Here is a tiny trained network, its code and every weight. The questions are about switching its units off for an input and a target symbol, where a switched-off unit gives its printed mean instead of its output.

import numpy as np


def w(rows, s, z=0):
    codes = np.array(rows[::2]) - 128.0
    scale = np.full(codes.shape[1], s)
    scale[-1] = z or s
    return codes * scale


def norm(h):
    return h / np.sqrt((h * h).mean(-1, keepdims=True) + 1e-5)


def f(y):
    return y / 2 * (1 + np.tanh(0.7978845608 * (y + 0.044715 * y**3)))


def softmax(a):
    e = np.exp(a - a.max(-1, keepdims=True))
    return e / e.sum(-1, keepdims=True)


def log_softmax(a):
    a = a - a.max(-1, keepdims=True)
    return a - np.log(np.exp(a).sum(-1, keepdims=True))


def net(x, mask):
    ids = ['ΓΠΣΦαβδεζηθλμξτω'.index(c) for c in x.split()]
    T = len(ids)
    res = E[ids] + P[:T]
    u = 0
    for l in range(2):
        q, k, v = (norm(res) @ M[l].T for M in (Q, K, V))
        z = softmax(np.where(np.tri(T) > 0, q @ k.T / 4**0.5, -1e9)) @ v
        res = res + np.where(mask[u], z, O[l][:, -1]) @ O[l][:, :-1]
        u += 1
        y = f(norm(res) @ A[l][:, :-1].T + A[l][:, -1])
        res = res + np.where(mask[u : u + 4], y, B[l][:, -1]) @ B[l][:, :-1]
        u += 4
    return log_softmax(norm(res)[-1] @ U[:, :-1].T + U[:, -1])


Q, K, V, O, A, B = {}, {}, {}, {}, {}, {}
E = w([
[129,224,135,89,79,58,205,74,88,86],'Γ',
[227,115,100,85,104,91,181,104,182,62],'Π',
[97,104,36,126,75,136,139,99,153,61],'Σ',
[179,133,19,114,100,211,176,125,75,151],'Φ',
[240,209,204,187,140,49,127,221,111,96],'α',
[96,115,66,113,161,205,150,105,189,102],'β',
[130,239,131,117,43,112,73,99,113,204],'δ',
[174,77,73,111,81,186,138,134,107,239],'ε',
[73,89,60,195,144,123,137,148,150,71],'ζ',
[158,221,187,203,155,110,59,253,196,107],'η',
[60,66,96,195,156,98,182,184,162,120],'θ',
[218,187,191,179,174,85,120,211,184,161],'λ',
[99,143,66,218,228,138,115,96,80,104],'μ',
[85,100,62,121,82,124,172,104,212,120],'ξ',
[69,132,89,198,220,109,176,105,135,151],'τ',
[245,71,145,87,103,154,24,133,138,152],'ω',
],0.0045)
P = w([
[144,130,254,218,90,180,176,103,116,104],'0',
[171,144,144,180,107,141,165,134,137,118],'1',
[161,144,149,169,100,144,160,118,152,111],'2',
[165,147,147,156,99,141,150,115,157,112],'3',
[157,132,84,141,133,109,149,145,130,132],'4',
[153,138,73,136,121,107,143,122,155,134],'5',
[145,142,91,121,127,116,138,129,155,128],'6',
[127,133,76,104,154,103,121,155,127,140],'7',
[121,124,41,81,157,63,114,136,146,154],'8',
[125,139,86,65,135,121,119,136,165,132],'9',
[110,143,95,38,135,143,117,147,154,142],'10',
[146,137,96,5,146,134,120,174,98,158],'11',
],0.0055)
Q[0] = w([
[133,129,45,57,163,93,138,206,93,159],'L0H1',
[32,50,112,103,124,178,128,55,69,174],'L0H1',
[160,254,177,106,146,48,115,186,166,84],'L0H1',
[209,208,135,37,124,147,85,222,115,180],'L0H1',
],0.0092)
K[0] = w([
[158,141,20,100,143,42,89,159,144,147],'L0H1',
[111,123,149,251,170,89,130,165,94,127],'L0H1',
[115,146,99,2,89,152,148,107,104,121],'L0H1',
[100,124,97,9,164,109,93,126,139,152],'L0H1',
],0.0088)
V[0] = w([
[132,169,150,134,175,169,73,91,159,254],'L0H1',
[210,69,155,89,179,158,148,182,168,168],'L0H1',
[50,79,141,147,137,119,149,200,254,168],'L0H1',
[125,184,93,154,207,190,26,143,111,37],'L0H1',
],0.0052)
O[0] = w([
[132,80,92,229,93,121,112,117,147,239,228],'L0H1',
[230,83,133,168,211,111,49,58,201,116,5],'L0H1',
[191,220,56,201,118,152,65,146,92,98,21],'L0H1',
[182,110,185,173,115,97,239,254,196,168,42],'L0H1',
],0.0051,0.0023)
A[0] = w([
[93,163,212,125,53,13,79,157,107,228,15],'L0N1',
[74,122,101,104,115,167,45,63,75,120,51],'L0N2',
[156,170,135,111,134,128,3,122,125,130,50],'L0N3',
[181,78,236,106,120,58,73,166,165,142,2],'L0N4',
],0.0062,0.0037)
B[0] = w([
[105,185,148,92,65,115,69,102,133,255,254],'L0N1',
[118,93,168,141,83,100,145,174,158,197,144],'L0N2',
[125,84,146,183,100,66,143,92,83,80,130],'L0N3',
[38,68,93,150,92,157,176,142,91,146,130],'L0N4',
],0.007,0.0052)
Q[1] = w([
[150,92,217,141,145,26,72,170,91,72],'L1H1',
[187,132,64,24,156,107,84,244,71,189],'L1H1',
[117,227,222,194,106,193,143,125,200,92],'L1H1',
[35,166,107,115,128,92,178,2,126,123],'L1H1',
],0.0053)
K[1] = w([
[203,63,115,129,99,135,99,183,85,60],'L1H1',
[129,172,16,81,152,29,148,171,147,164],'L1H1',
[125,193,242,184,102,150,112,163,78,75],'L1H1',
[127,131,150,66,114,254,140,69,127,148],'L1H1',
],0.0067)
V[1] = w([
[151,112,85,110,59,179,176,62,225,89],'L1H1',
[123,163,154,150,29,50,91,133,170,87],'L1H1',
[158,195,126,92,171,120,159,80,100,200],'L1H1',
[112,134,77,172,161,2,191,85,103,115],'L1H1',
],0.0051)
O[1] = w([
[49,172,180,139,159,139,47,171,221,250,168],'L1H1',
[114,127,5,54,143,56,136,121,140,249,234],'L1H1',
[48,100,55,229,87,142,159,136,190,33,251],'L1H1',
[118,147,143,120,33,214,213,4,188,193,129],'L1H1',
],0.0041,0.002)
A[1] = w([
[21,93,137,48,117,163,150,109,78,113,2],'L1N1',
[49,1,135,146,129,148,135,109,125,165,37],'L1N2',
[120,98,136,124,203,123,167,89,116,83,247],'L1N3',
[160,9,136,159,133,133,83,110,150,182,37],'L1N4',
],0.0068,0.0028)
B[1] = w([
[100,125,115,238,255,43,160,92,155,124,174],'L1N1',
[138,102,32,88,112,134,55,229,78,46,182],'L1N2',
[119,101,105,63,69,122,95,125,188,139,254],'L1N3',
[137,155,145,84,217,229,196,85,49,165,156],'L1N4',
],0.0066,0.0018)
U = w([
[107,104,138,146,145,113,131,122,132,112,75],'Γ',
[112,129,151,125,144,133,96,125,161,115,38],'Π',
[67,182,152,112,206,76,201,90,120,112,137],'Σ',
[96,96,174,141,126,161,82,155,141,98,109],'Φ',
[173,68,138,36,113,89,94,81,195,90,111],'α',
[148,152,179,204,165,139,81,206,169,121,163],'β',
[71,54,60,163,115,104,114,196,122,95,163],'δ',
[128,74,109,85,171,198,120,135,47,134,250],'ε',
[113,237,148,51,122,149,164,201,86,72,15],'ζ',
[254,136,89,158,144,75,152,167,153,159,26],'η',
[162,197,96,148,95,105,67,81,64,53,94],'θ',
[190,71,104,185,160,114,95,20,123,145,104],'λ',
[134,58,184,108,73,122,237,171,119,124,168],'μ',
[80,172,133,125,86,121,87,134,103,220,212],'ξ',
[109,135,109,196,61,215,165,71,138,91,107],'τ',
[162,119,154,128,178,157,144,96,144,153,150],'ω',
],0.007,0.0024)

Each question gives the input, a string of symbols that net reads in full, and the target symbol t.
The units are the heads (4 rows each of Q, K, V and O) and the neurons (one row each of A and B). Each row of codes is followed by its name. A weight is (code - 128) times the scale printed after its matrix; where a second scale follows, it is the last column's (O, A, B and U).
mask holds one flag per unit, layer by layer, with each layer's heads first. A switched-off unit (its flag False) gives its mean, the last column of its rows in O or B, instead of its output. The means were averaged over made-up inputs and are rounded, as every weight is.
A unit's drop is (log p(t) with every unit on - log p(t) with that unit switched off) / (log p(t) with every unit on - log p(t) with every unit switched off).
The circuit of an input: a set's keep is (log p(t) with only the set's units on - log p(t) with every unit switched off) / (log p(t) with every unit on - log p(t) with every unit switched off). Starting from all 10 units, units are removed one at a time, each time the one whose removal leaves the highest keep (on an exact tie, the one counted first), for as long as the keep stays at least 0.8.
circuit, biggest first: the units of the circuit, biggest drop first
most important unit: the unit with the biggest drop
top k neurons: the k neurons with the biggest drops, biggest first
k most important neurons of layer l: the k neurons of layer l with the biggest drops, biggest first
input τ τ μ, target τ: circuit, biggest first => [L1H1 L0N1]
input Γ Σ Φ ζ η ξ ξ, target ζ: circuit, biggest first => [L0H1 L0N1 L1H1]
input α α τ ζ δ ξ λ Γ ζ α Σ η, target ζ: circuit, biggest first => [L0H1 L0N1]
input ε η α ω δ α δ Σ δ Π θ Γ, target Σ: circuit, biggest first => [L1N1 L0H1]
input τ Π η, target α: top 3 neurons => [L1N3 L0N1 L0N3]
input ζ α ξ, target ζ: circuit, biggest first => [L0H1 L1H1 L0N1]
input δ δ ζ δ Σ δ Γ α Φ α, target δ: circuit, biggest first => [L0N4 L0H1 L1N2]
input α β λ ω δ ξ δ α ε τ η, target λ: circuit, biggest first => [L0H1 L0N3]
input δ τ δ θ Σ δ Γ α α δ δ ξ, target α: circuit, biggest first => [L0H1 L0N1]
input δ δ β δ ξ, target δ: circuit, biggest first => [L0N1 L1N2]
input Π δ δ τ δ τ, target δ: circuit, biggest first => [L0N1 L1N2]
input δ η β, target δ: top neuron => [L0N1]
input α η Σ λ α Π α μ, target α: circuit, biggest first => [L0H1 L1N3 L0N1 L1H1]
input α α Π α ξ α θ Φ α α Σ θ, target α: top 3 neurons => [L0N1 L1N3 L0N2]
input η δ Π α τ ξ μ μ μ δ δ τ, target μ: circuit, biggest first => [L0H1 L1H1]
input δ Σ ξ θ, target δ: top 2 neurons => [L1N2 L0N1]
input μ Σ α δ δ δ α Π Π α Φ η, target δ: top 2 neurons => [L0N4 L1N2]
input τ τ α, target μ: most important unit => L0N4
input δ η α α τ δ δ δ β δ τ, target δ: top 2 neurons => [L0N1 L1N4]
input τ α δ δ δ δ ε, target ε: top 2 neurons => [L1N4 L0N1]
input α ζ λ α δ Γ δ ξ η α η, target θ: top 2 neurons => [L0N3 L0N1]
input Σ Σ δ δ η θ α τ α δ δ β, target α: 2 most important neurons of layer 0 => [L0N1 L0N4]
input δ δ β, target δ: most important unit => L1N2
